Below are the code and all the weights of a small trained network. Each question names an input and a target symbol and asks about switching units off, where a switched-off unit gives its printed mean instead of its output.

import numpy as np


def w(rows, s, z=0):
    codes = np.array(rows[::2]) - 128.0
    scale = np.full(codes.shape[1], s)
    scale[-1] = z or s
    return codes * scale


def f(y):
    return np.maximum(y, 0)


def softmax(a):
    e = np.exp(a - a.max(-1, keepdims=True))
    return e / e.sum(-1, keepdims=True)


def log_softmax(a):
    a = a - a.max(-1, keepdims=True)
    return a - np.log(np.exp(a).sum(-1, keepdims=True))


def net(x, mask):
    ids = ['αβγδεθλμξστψ'.index(c) for c in x.split()]
    T = len(ids)
    res = E[ids] + P[:T]
    u = 0
    for l in range(2):
        q, k, v = (res @ M[l].T for M in (Q, K, V))
        z = softmax(np.where(np.tri(T) > 0, q @ k.T / 2**0.5, -1e9)) @ v
        res = res + np.where(mask[u], z, O[l][:, -1]) @ O[l][:, :-1]
        u += 1
        y = f(res @ A[l][:, :-1].T + A[l][:, -1])
        res = res + np.where(mask[u : u + 12], y, B[l][:, -1]) @ B[l][:, :-1]
        u += 12
    return log_softmax(res[-1] @ U[:, :-1].T + U[:, -1])


Q, K, V, O, A, B = {}, {}, {}, {}, {}, {}
E = w([
[102,143,171],'α',
[133,118,105],'β',
[141,133,107],'γ',
[198,157,193],'δ',
[141,130,107],'ε',
[158,133,92],'θ',
[170,136,84],'λ',
[173,135,86],'μ',
[95,119,135],'ξ',
[115,126,126],'σ',
[78,102,125],'τ',
[254,30,89],'ψ',
],0.022)
P = w([
[67,189,166],'0',
[166,253,98],'1',
[192,185,46],'2',
[199,126,36],'3',
[189,96,36],'4',
[203,68,19],'5',
[181,74,47],'6',
[178,52,53],'7',
[171,59,66],'8',
[147,83,100],'9',
[150,109,115],'10',
[179,123,104],'11',
],0.0044)
Q[0] = w([
[254,23,176],'L0H1',
[137,41,116],'L0H1',
],0.0054)
K[0] = w([
[254,128,217],'L0H1',
[200,198,165],'L0H1',
],0.005)
V[0] = w([
[57,204,58],'L0H1',
[35,246,73],'L0H1',
],0.014)
O[0] = w([
[145,86,104,41],'L0H1',
[154,6,122,3],'L0H1',
],0.013,0.008)
A[0] = w([
[206,143,189,127],'L0N1',
[146,157,53,205],'L0N2',
[170,84,96,3],'L0N3',
[94,96,189,155],'L0N4',
[135,44,107,80],'L0N5',
[53,105,62,152],'L0N6',
[212,98,161,23],'L0N7',
[67,106,82,71],'L0N8',
[159,174,89,122],'L0N9',
[84,173,212,110],'L0N10',
[191,135,176,90],'L0N11',
[3,156,143,155],'L0N12',
],0.011,0.0045)
B[0] = w([
[80,197,120,200],'L0N1',
[187,110,172,244],'L0N2',
[106,144,71,140],'L0N3',
[200,108,117,140],'L0N4',
[102,85,126,154],'L0N5',
[103,175,233,158],'L0N6',
[20,138,154,136],'L0N7',
[80,156,141,139],'L0N8',
[116,97,130,250],'L0N9',
[129,72,3,254],'L0N10',
[95,183,143,168],'L0N11',
[193,179,251,217],'L0N12',
],0.013,0.0089)
Q[1] = w([
[101,247,84],'L1H1',
[52,142,70],'L1H1',
],0.011)
K[1] = w([
[251,69,175],'L1H1',
[123,88,81],'L1H1',
],0.013)
V[1] = w([
[255,98,100],'L1H1',
[107,113,15],'L1H1',
],0.0088)
O[1] = w([
[241,28,137,152],'L1H1',
[254,222,174,3],'L1H1',
],0.0055,0.0068)
A[1] = w([
[46,88,107,201],'L1N1',
[58,142,51,211],'L1N2',
[160,165,2,76],'L1N3',
[229,176,153,242],'L1N4',
[59,7,141,79],'L1N5',
[225,76,191,164],'L1N6',
[57,164,214,219],'L1N7',
[167,18,160,102],'L1N8',
[87,67,170,83],'L1N9',
[113,74,56,2],'L1N10',
[108,91,179,84],'L1N11',
[4,101,146,116],'L1N12',
],0.0084,0.0043)
B[1] = w([
[211,132,132,161],'L1N1',
[230,110,120,182],'L1N2',
[56,81,222,200],'L1N3',
[170,95,47,252],'L1N4',
[102,178,228,160],'L1N5',
[27,193,158,181],'L1N6',
[186,112,74,211],'L1N7',
[7,98,84,157],'L1N8',
[119,148,143,151],'L1N9',
[154,112,197,132],'L1N10',
[85,125,148,147],'L1N11',
[156,104,70,174],'L1N12',
],0.014,0.011)
U = w([
[127,206,48,180],'α',
[71,49,15,185],'β',
[106,178,179,179],'γ',
[61,117,158,206],'δ',
[30,149,88,73],'ε',
[51,173,146,69],'θ',
[198,4,255,158],'λ',
[83,90,189,176],'μ',
[110,223,203,23],'ξ',
[26,132,56,48],'σ',
[64,193,211,2],'τ',
[67,154,179,27],'ψ',
],0.0086,0.007)

Each question gives the input, a string of symbols that net reads in full, and the target symbol t.
The units are the heads (2 rows each of Q, K, V and O) and the neurons (one row each of A and B). Each row of codes is followed by its name. A weight is (code - 128) times the scale printed after its matrix; where a second scale follows, it is the last column's (O, A, B and U).
mask holds one flag per unit, layer by layer, with each layer's heads first. A switched-off unit (its flag False) gives its mean, the last column of its rows in O or B, instead of its output. The means were averaged over made-up inputs and are rounded, as every weight is.
A unit's drop is (log p(t) with every unit on - log p(t) with that unit switched off) / (log p(t) with every unit on - log p(t) with every unit switched off).
The circuit of an input: a set's keep is (log p(t) with only the set's units on - log p(t) with every unit switched off) / (log p(t) with every unit on - log p(t) with every unit switched off). Starting from the 12 units with the biggest drops (on a tie, the unit counted first), units are removed one at a time, each time the one whose removal leaves the highest keep (on an exact tie, the one counted first), for as long as the keep stays at least 0.8.
circuit, biggest first: the units of the circuit, biggest drop first
unit that matters most: the unit with the biggest drop
top k neurons: the k neurons with the biggest drops, biggest first
k most important neurons of layer l: the k neurons of layer l with the biggest drops, biggest first
input τ λ γ, target λ: top 4 neurons : L0N2; L0N8; L0N6; L0N10
input θ δ λ ψ δ ψ ε τ ψ α, target α: unit that matters most : L0N12
input τ γ σ, target λ: 3 most important neurons of layer 0 : L0N2; L0N8; L0N6
input τ μ τ γ λ γ τ ψ τ θ β, target λ: top 3 neurons : L0N6; L0N1; L0N12
input σ ξ θ ψ μ μ ε γ τ ξ, target λ: 3 most important neurons of layer 0 : L0N9; L0N6; L0N2
input ξ τ λ τ μ, target λ: top 2 neurons : L0N6; L0N2
input ξ ξ μ σ σ ξ δ θ μ α, target α: circuit, biggest first : L1N3; L1N7
input μ β λ, target β: top 3 neurons : L0N12; L1N8; L0N3
input ξ τ ψ ψ ψ θ β, target α: top 4 neurons : L0N12; L1N4; L0N10; L1N3
input θ ψ α ξ γ μ α α θ τ ξ σ, target λ: top 2 neurons : L0N12; L0N9
input τ μ ε, target λ: 3 most important neurons of layer 0 : L0N2; L0N8; L0N6
input μ μ δ τ, target α: top 3 neurons : L1N7; L1N3; L0N11
input β τ α, target λ: 2 most important neurons of layer 0 : L0N2; L0N6
input τ γ τ λ, target λ: top 4 neurons : L0N6; L0N2; L0N8; L0N3
input θ β τ σ ε ψ τ β λ, target λ: 3 most important neurons of layer 0 : L0N12; L0N6; L0N1
input λ τ ξ, target λ: 3 most important neurons of layer 0 : L0N2; L0N6; L0N8
input μ μ θ δ α ξ, target α: top 4 neurons : L1N3; L1N7; L0N11; L0N1
input σ α λ θ τ, target λ: top 2 neurons : L0N2; L0N8
input σ δ θ τ, target α: unit that matters most : L1H1
input τ α μ, target λ: unit that matters most : L0N2
